Below are the code and all the weights of a small trained network. Each question names an input and a target symbol and asks about switching units off, where a switched-off unit gives its printed mean instead of its output.

import numpy as np


def w(rows, s, z=0):
    codes = np.array(rows[::2]) - 128.0
    scale = np.full(codes.shape[1], s)
    scale[-1] = z or s
    return codes * scale


def norm(h):
    return h / np.sqrt((h * h).mean(-1, keepdims=True) + 1e-5)


def f(y):
    return np.maximum(y, 0)


def softmax(a):
    e = np.exp(a - a.max(-1, keepdims=True))
    return e / e.sum(-1, keepdims=True)


def log_softmax(a):
    a = a - a.max(-1, keepdims=True)
    return a - np.log(np.exp(a).sum(-1, keepdims=True))


def net(x, mask):
    ids = ['βγελμξπτψω'.index(c) for c in x.split()]
    T = len(ids)
    res = E[ids] + P[:T]
    r = norm(res)
    for j in range(2):
        rows = slice(4 * j, 4 * j + 4)
        q, k, v = (r @ M[0][rows].T for M in (Q, K, V))
        z = softmax(np.where(np.tri(T) > 0, q @ k.T / 4**0.5, -1e9)) @ v
        o = O[0][rows]
        res = res + np.where(mask[j], z, o[:, -1]) @ o[:, :-1]
    y = f(norm(res) @ A[0][:, :-1].T + A[0][:, -1])
    res = res + np.where(mask[2:10], y, B[0][:, -1]) @ B[0][:, :-1]
    return log_softmax(norm(res)[-1] @ U[:, :-1].T + U[:, -1])


Q, K, V, O, A, B = {}, {}, {}, {}, {}, {}
E = w([
[75,172,56,186,174],'β',
[59,219,146,181,132],'γ',
[190,158,139,152,113],'ε',
[5,127,171,70,144],'λ',
[170,96,176,110,155],'μ',
[106,84,184,64,147],'ξ',
[54,160,79,169,133],'π',
[173,91,106,126,165],'τ',
[151,75,139,79,142],'ψ',
[142,97,67,130,155],'ω',
],0.016)
P = w([
[152,62,104,134,32],'0',
[159,114,158,108,147],'1',
[141,35,75,181,103],'2',
[156,134,115,47,64],'3',
[72,77,73,229,122],'4',
[160,146,146,78,164],'5',
[108,35,45,246,131],'6',
[186,182,111,25,60],'7',
[80,5,44,201,139],'8',
[177,176,98,52,218],'9',
],0.013)
Q[0] = w([
[187,73,219,209,12],'H0',
[130,141,164,160,244],'H0',
[158,199,161,49,157],'H0',
[190,112,47,102,213],'H0',
[125,175,86,74,6],'H1',
[125,60,151,182,37],'H1',
[81,58,123,186,58],'H1',
[115,81,223,207,119],'H1',
],0.013)
K[0] = w([
[169,71,166,190,75],'H0',
[135,143,162,156,214],'H0',
[141,192,204,61,108],'H0',
[189,150,80,73,197],'H0',
[139,142,148,136,252],'H1',
[91,67,152,216,160],'H1',
[130,64,167,209,127],'H1',
[122,67,95,196,66],'H1',
],0.015)
V[0] = w([
[147,178,209,99,146],'H0',
[153,106,176,191,149],'H0',
[139,162,92,152,38],'H0',
[142,79,110,108,51],'H0',
[60,179,220,165,130],'H1',
[69,128,7,100,63],'H1',
[85,45,180,108,136],'H1',
[117,98,112,129,242],'H1',
],0.014)
O[0] = w([
[143,141,58,116,172,24],'H0',
[42,73,127,134,116,93],'H0',
[98,113,180,12,168,111],'H0',
[47,170,176,99,142,140],'H0',
[166,42,84,128,22,2],'H1',
[105,100,183,18,175,247],'H1',
[244,95,170,160,154,159],'H1',
[119,61,119,194,244,142],'H1',
],0.011,0.0088)
A[0] = w([
[95,78,31,132,175,191],'N0',
[165,170,102,174,142,53],'N1',
[46,122,113,119,184,149],'N2',
[128,149,81,177,218,89],'N3',
[105,111,99,252,106,226],'N4',
[96,137,157,161,194,102],'N5',
[183,80,134,126,132,252],'N6',
[54,79,227,195,95,170],'N7',
],0.016,0.0033)
B[0] = w([
[124,35,130,155,95,169],'N0',
[172,77,216,90,140,162],'N1',
[126,53,129,189,146,251],'N2',
[83,132,154,177,61,218],'N3',
[57,78,174,71,103,168],'N4',
[156,169,33,97,96,245],'N5',
[104,145,71,132,168,176],'N6',
[56,57,137,5,202,251],'N7',
],0.018,0.011)
U = w([
[34,135,165,7,151,164],'β',
[152,199,197,154,137,168],'γ',
[121,114,64,81,38,33],'ε',
[187,92,213,147,138,71],'λ',
[43,197,107,186,197,89],'μ',
[49,23,101,165,138,157],'ξ',
[80,169,156,239,147,110],'π',
[115,221,145,65,121,116],'τ',
[202,108,74,115,135,133],'ψ',
[129,77,230,156,80,4],'ω',
],0.012,0.0033)

Each question gives the input, a string of symbols that net reads in full, and the target symbol t.
The units are the heads (4 rows each of Q, K, V and O) and the neurons (one row each of A and B). Each row of codes is followed by its name. A weight is (code - 128) times the scale printed after its matrix; where a second scale follows, it is the last column's (O, A, B and U).
mask holds one flag per unit, heads first, then neurons. A switched-off unit (its flag False) gives its mean, the last column of its rows in O or B, instead of its output. The means were averaged over made-up inputs and are rounded, as every weight is.
A unit's drop is (log p(t) with every unit on - log p(t) with that unit switched off) / (log p(t) with every unit on - log p(t) with every unit switched off).
The circuit of an input: a set's keep is (log p(t) with only the set's units on - log p(t) with every unit switched off) / (log p(t) with every unit on - log p(t) with every unit switched off). Starting from all 10 units, units are removed one at a time, each time the one whose removal leaves the highest keep (on an exact tie, the one counted first), for as long as the keep stays at least 0.8.
circuit, biggest first: the units of the circuit, biggest drop first
most important unit: the unit with the biggest drop
k most important neurons: the k neurons with the biggest drops, biggest first
heads that matter: for each layer, one digit per head in row order, 1 if its drop is at least 0.15 and else 0, layers parted by /
input ω β τ λ μ β λ τ τ λ, target π: circuit, biggest first	[N7 H0 N3]
input λ ψ λ λ π μ, target ψ: heads that matter	11
input β τ ψ τ ε ξ ψ β, target λ: heads that matter	11
input λ β ε ψ β β, target γ: most important unit	H1
input τ ψ β ω β ω, target μ: circuit, biggest first	[H1 N7 H0]
input β τ β ξ τ μ, target λ: circuit, biggest first	[H1 N7]
input ξ γ β, target β: circuit, biggest first	[H0 N7]
input γ τ τ λ β β β τ, target ξ: circuit, biggest first	[H1 N7]
input τ ω ω τ ω λ, target π: circuit, biggest first	[H0 N7 N3]
input ε π ξ γ ψ ψ ω, target β: circuit, biggest first	[H0 N7]
input ω τ β τ, target π: circuit, biggest first	[H1 N7]
input ψ β ω τ τ ξ, target π: circuit, biggest first	[H0 N7 N3]
input τ β ω τ λ ε, target π: circuit, biggest first	[N7 H1]
input ξ γ ψ π τ ξ β τ, target λ: most important unit	H1
input β ω ω β τ ψ ω ε, target γ: circuit, biggest first	[N7 H1 N2]
input λ β λ ψ μ λ, target γ: 3 most important neurons	[N7 N2 N1]
input β β τ π π ξ ω ω, target λ: 2 most important neurons	[N1 N5]
input τ ω β β ξ ω ξ ω ω λ, target μ: circuit, biggest first	[H1 H0 N7]
input λ β τ β λ β ω ε ε ω, target τ: 3 most important neurons	[N7 N2 N5]
input β λ ε β, target ψ: 3 most important neurons	[N7 N6 N2]
input π π ω, target β: most important unit	H0
input ω μ ω ω β β ψ β μ ξ, target ξ: 2 most important neurons	[N7 N0]
input τ ξ β τ ξ β ψ β π β, target ξ: 3 most important neurons	[N0 N7 N2]
